Below are the code and all the weights of a small trained network. Each question names an input and a class and asks about switching units off, where a switched-off unit gives its printed mean instead of its output.

import numpy as np


def w(rows, s, z=0):
    codes = np.array(rows[::2]) - 128.0
    scale = np.full(codes.shape[1], s)
    scale[-1] = z or s
    return codes * scale


def f(y):
    return y / 2 * (1 + np.tanh(0.7978845608 * (y + 0.044715 * y**3)))


def log_softmax(a):
    a = a - a.max(-1, keepdims=True)
    return a - np.log(np.exp(a).sum(-1, keepdims=True))


def net(x, mask):
    res = np.array(x, float).reshape(1, 5) / 4 @ E
    y = f(res @ A[0][:, :-1].T + A[0][:, -1])
    res = res + np.where(mask, y, B[0][:, -1]) @ B[0][:, :-1]
    return log_softmax(res[-1] @ U[:, :-1].T + U[:, -1])


A, B = {}, {}
E = w([
[128,129,128,128],'x0',
[97,160,82,253],'x1',
[153,246,80,111],'x2',
[127,129,129,128],'x3',
[173,81,38,122],'x4',
],0.013)
A[0] = w([
[203,181,116,100,60],'N0',
[79,153,230,114,91],'N1',
[85,106,73,250,45],'N2',
[129,181,158,130,111],'N3',
[36,141,194,106,210],'N4',
[63,207,121,165,106],'N5',
[152,184,64,69,203],'N6',
[197,71,143,101,142],'N7',
[95,225,165,181,113],'N8',
[157,55,132,98,136],'N9',
[173,96,43,122,217],'N10',
[100,84,171,160,174],'N11',
[119,110,74,173,116],'N12',
[64,171,87,147,123],'N13',
[136,163,163,71,2],'N14',
[111,140,152,161,102],'N15',
],0.014,0.0098)
B[0] = w([
[208,180,198,85,172],'N0',
[217,149,209,88,220],'N1',
[225,164,184,110,244],'N2',
[101,145,132,131,165],'N3',
[194,114,92,207,251],'N4',
[77,162,46,123,203],'N5',
[200,94,114,218,242],'N6',
[43,193,127,95,192],'N7',
[67,117,78,121,221],'N8',
[77,135,98,112,196],'N9',
[101,171,137,66,246],'N10',
[192,145,166,103,214],'N11',
[169,100,170,137,190],'N12',
[94,118,80,176,182],'N13',
[165,2,92,221,155],'N14',
[113,115,92,142,150],'N15',
],0.01,0.013)
U = w([
[180,139,159,69,250],'0',
[177,100,126,175,86],'1',
[3,121,103,116,77],'2',
],0.017,0.0016)

Each question gives the input, the list of numbers given to net, and the class t.
The units are the neurons (one row each of A and B). Each row of codes is followed by its name. A weight is (code - 128) times the scale printed after its matrix; where a second scale follows, it is the last column's (A, B and U).
mask holds one flag per neuron, in row order. A switched-off neuron (its flag False) gives its mean, the last column of its row in B, instead of its output. The means were averaged over made-up inputs and are rounded, as every weight is.
A unit's drop is (log p(t) with every unit on - log p(t) with that unit switched off) / (log p(t) with every unit on - log p(t) with every unit switched off).
The circuit of an input: a set's keep is (log p(t) with only the set's units on - log p(t) with every unit switched off) / (log p(t) with every unit on - log p(t) with every unit switched off). Starting from the 12 units with the biggest drops (on a tie, the unit counted first), units are removed one at a time, each time the one whose removal leaves the highest keep (on an exact tie, the one counted first), for as long as the keep stays at least 0.8.
units of the circuit, in order: the units of the circuit, biggest drop first
most important unit: the unit with the biggest drop
k most important neurons: the k neurons with the biggest drops, biggest first
drop of u: that unit's drop, to one decimal
input [0,1,-2,-4,4], class 0: 3 most important neurons : (N8 N5 N13)
input [4,0,1,4,-7], class 1: most important unit : N4
input [2,6,0,-8,1], class 0: 2 most important neurons : (N2 N4)
input [1,-5,3,4,-6], class 1: units of the circuit, in order : (N14 N4)
input [-8,-7,4,-5,-3], class 1: units of the circuit, in order : (N14 N6)
input [4,1,-1,2,8], class 0: 2 most important neurons : (N10 N8)
input [-6,8,-3,6,3], class 0: units of the circuit, in order : (N2 N6)
input [4,-5,3,-6,-8], class 1: 2 most important neurons : (N14 N4)
input [0,8,-4,-1,8], class 0: 2 most important neurons : (N2 N10)
input [-3,6,0,6,8], class 0: 2 most important neurons : (N10 N2)
input [8,0,7,6,-2], class 1: 2 most important neurons : (N6 N0)
input [4,-1,-8,-1,-1], class 0: 3 most important neurons : (N11 N6 N7)
input [2,-8,6,2,0], class 1: 2 most important neurons : (N6 N14)
input [-5,-1,8,2,0], class 1: units of the circuit, in order : (N6)
input [-3,-3,2,8,-7], class 1: 2 most important neurons : (N4 N14)
input [2,-6,4,7,-8], class 1: 2 most important neurons : (N14 N4)
input [-5,0,6,4,-4], class 1: drop of N10 : 0.4
input [3,5,6,8,-1], class 2: drop of N5 : 0.2
input [6,6,2,0,-6], class 2: drop of N5 : 0.2
input [4,-4,-6,6,5], class 2: drop of N13 : 0.0
input [-7,3,2,1,-8], class 2: most important unit : N8
